Here is a tiny trained network, its code and every weight. The questions are about switching its units off for an input and a class, where a switched-off unit gives its printed mean instead of its output.

import numpy as np


def w(rows, s, z=0):
    codes = np.array(rows[::2]) - 128.0
    scale = np.full(codes.shape[1], s)
    scale[-1] = z or s
    return codes * scale


def norm(h):
    return h / np.sqrt((h * h).mean(-1, keepdims=True) + 1e-5)


def f(y):
    return y / 2 * (1 + np.tanh(0.7978845608 * (y + 0.044715 * y**3)))


def log_softmax(a):
    a = a - a.max(-1, keepdims=True)
    return a - np.log(np.exp(a).sum(-1, keepdims=True))


def net(x, mask):
    res = np.array(x, float).reshape(1, 6) / 4 @ E
    u = 0
    for l in range(2):
        y = f(norm(res) @ A[l][:, :-1].T + A[l][:, -1])
        res = res + np.where(mask[u : u + 7], y, B[l][:, -1]) @ B[l][:, :-1]
        u += 7
    return log_softmax(norm(res)[-1] @ U[:, :-1].T + U[:, -1])


A, B = {}, {}
E = w([
[60,182,185,121,146,161,149,163,69,201],'x0',
[76,48,58,150,84,187,77,127,159,205],'x1',
[66,87,200,138,67,166,4,80,116,79],'x2',
[86,80,120,125,117,1,154,75,109,29],'x3',
[199,168,120,39,28,139,190,158,227,107],'x4',
[128,162,89,56,62,59,147,172,136,208],'x5',
],0.0099)
A[0] = w([
[151,173,165,159,182,162,154,131,104,132,37],'L0N0',
[72,91,173,160,143,132,2,115,95,93,92],'L0N1',
[146,150,152,114,112,136,94,132,138,120,31],'L0N2',
[97,71,112,171,154,194,116,116,132,133,67],'L0N3',
[178,109,85,164,158,215,96,132,152,162,83],'L0N4',
[112,164,146,89,94,113,79,130,129,152,18],'L0N5',
[118,168,147,124,138,139,115,135,110,156,3],'L0N6',
],0.029,0.0068)
B[0] = w([
[150,177,119,133,180,135,141,127,122,38,177],'L0N0',
[151,82,246,251,140,65,71,114,62,135,252],'L0N1',
[127,89,130,123,107,80,147,80,130,168,142],'L0N2',
[103,99,134,217,104,153,73,179,86,147,189],'L0N3',
[120,102,58,136,60,156,115,106,107,179,194],'L0N4',
[114,121,149,138,102,129,125,166,131,145,154],'L0N5',
[182,129,82,123,133,105,112,134,127,105,149],'L0N6',
],0.021,0.026)
A[1] = w([
[156,105,203,137,208,203,115,85,171,67,10],'L1N0',
[216,163,111,139,91,223,88,96,105,123,10],'L1N1',
[173,67,95,150,66,116,100,92,155,18,119],'L1N2',
[97,47,75,195,220,49,111,103,87,131,108],'L1N3',
[64,47,92,170,186,216,106,118,136,70,88],'L1N4',
[72,167,254,75,56,161,70,97,108,77,5],'L1N5',
[186,190,189,55,101,112,110,117,161,77,65],'L1N6',
],0.024,0.0027)
B[1] = w([
[177,160,117,83,104,143,103,184,162,68,164],'L1N0',
[71,88,120,51,166,81,170,103,201,141,168],'L1N1',
[127,153,126,110,218,112,160,137,112,78,188],'L1N2',
[99,61,94,81,165,102,196,49,206,133,251],'L1N3',
[167,201,255,69,43,110,130,163,126,186,165],'L1N4',
[134,104,72,131,111,132,144,86,155,219,169],'L1N5',
[163,170,140,107,117,170,78,143,180,88,160],'L1N6',
],0.017,0.026)
U = w([
[175,208,145,108,160,148,118,173,129,33,156],'0',
[89,127,71,112,34,174,123,153,116,213,48],'1',
[124,100,92,102,155,95,161,94,159,107,217],'2',
[122,71,218,248,108,101,84,103,67,142,1],'3',
],0.014,0.00079)

Each question gives the input, the list of numbers given to net, and the class t.
The units are the neurons (one row each of A and B). Each row of codes is followed by its name. A weight is (code - 128) times the scale printed after its matrix; where a second scale follows, it is the last column's (A, B and U).
mask holds one flag per neuron, layer by layer. A switched-off neuron (its flag False) gives its mean, the last column of its row in B, instead of its output. The means were averaged over made-up inputs and are rounded, as every weight is.
A unit's drop is (log p(t) with every unit on - log p(t) with that unit switched off) / (log p(t) with every unit on - log p(t) with every unit switched off).
The circuit of an input: a set's keep is (log p(t) with only the set's units on - log p(t) with every unit switched off) / (log p(t) with every unit on - log p(t) with every unit switched off). Starting from the 12 units with the biggest drops (on a tie, the unit counted first), units are removed one at a time, each time the one whose removal leaves the highest keep (on an exact tie, the one counted first), for as long as the keep stays at least 0.8.
units of the circuit, in order: the units of the circuit, biggest drop first
most important unit: the unit with the biggest drop
top k neurons: the k neurons with the biggest drops, biggest first
top k neurons in layer l: the k neurons of layer l with the biggest drops, biggest first
drop when u is switched off: that unit's drop, to one decimal
input [-8,-4,2,-2,8,7], class 0: units of the circuit, in order -> L0N1, L1N3
input [-7,-4,-5,-8,-4,7], class 2: most important unit -> L1N1
input [-3,0,-3,2,3,4], class 0: top 2 neurons -> L0N1, L0N4
input [-7,4,-2,3,3,-5], class 2: top 2 neurons -> L0N1, L1N2
input [4,-6,4,-7,-4,3], class 2: units of the circuit, in order -> L0N6, L0N3
input [-3,-8,4,7,3,-6], class 2: units of the circuit, in order -> L0N3, L1N3
input [1,0,-7,1,-4,-3], class 0: units of the circuit, in order -> L0N0, L0N1
input [8,-6,-3,8,-1,1], class 0: top 3 neurons -> L0N1, L0N3, L0N4
input [-2,0,-2,-5,-6,2], class 1: top 4 neurons -> L0N4, L0N1, L0N3, L1N4
input [4,-3,-8,-6,7,-4], class 0: top 3 neurons -> L0N0, L1N3, L0N3
input [-1,6,-6,2,8,-8], class 1: top 3 neurons in layer 0 -> L0N1, L0N4, L0N0
input [-8,-6,-2,2,-2,-1], class 2: top 3 neurons -> L0N0, L1N3, L1N4
input [-6,6,2,7,5,5], class 0: top 2 neurons in layer 0 -> L0N1, L0N4
input [-7,-5,-2,-8,1,-1], class 2: top 2 neurons -> L0N4, L1N1
input [3,-5,2,4,8,8], class 1: top 2 neurons in layer 0 -> L0N1, L0N0
input [6,6,-4,0,0,6], class 1: top 2 neurons -> L0N1, L1N3
input [6,-5,0,8,6,7], class 1: top 3 neurons in layer 0 -> L0N1, L0N0, L0N6
input [8,0,-3,2,-7,3], class 2: most important unit -> L1N3
input [4,-7,-6,4,-6,4], class 0: top 2 neurons -> L0N0, L0N4
input [-2,0,-3,2,4,1], class 0: top 3 neurons in layer 0 -> L0N1, L0N4, L0N3
input [-3,-4,4,6,7,-2], class 0: drop when L1N3 is switched off -> 0.1
input [1,7,-6,-5,-7,4], class 1: drop when L0N1 is switched off -> 0.2
input [7,6,-3,-4,3,5], class 1: drop when L0N1 is switched off -> 0.4
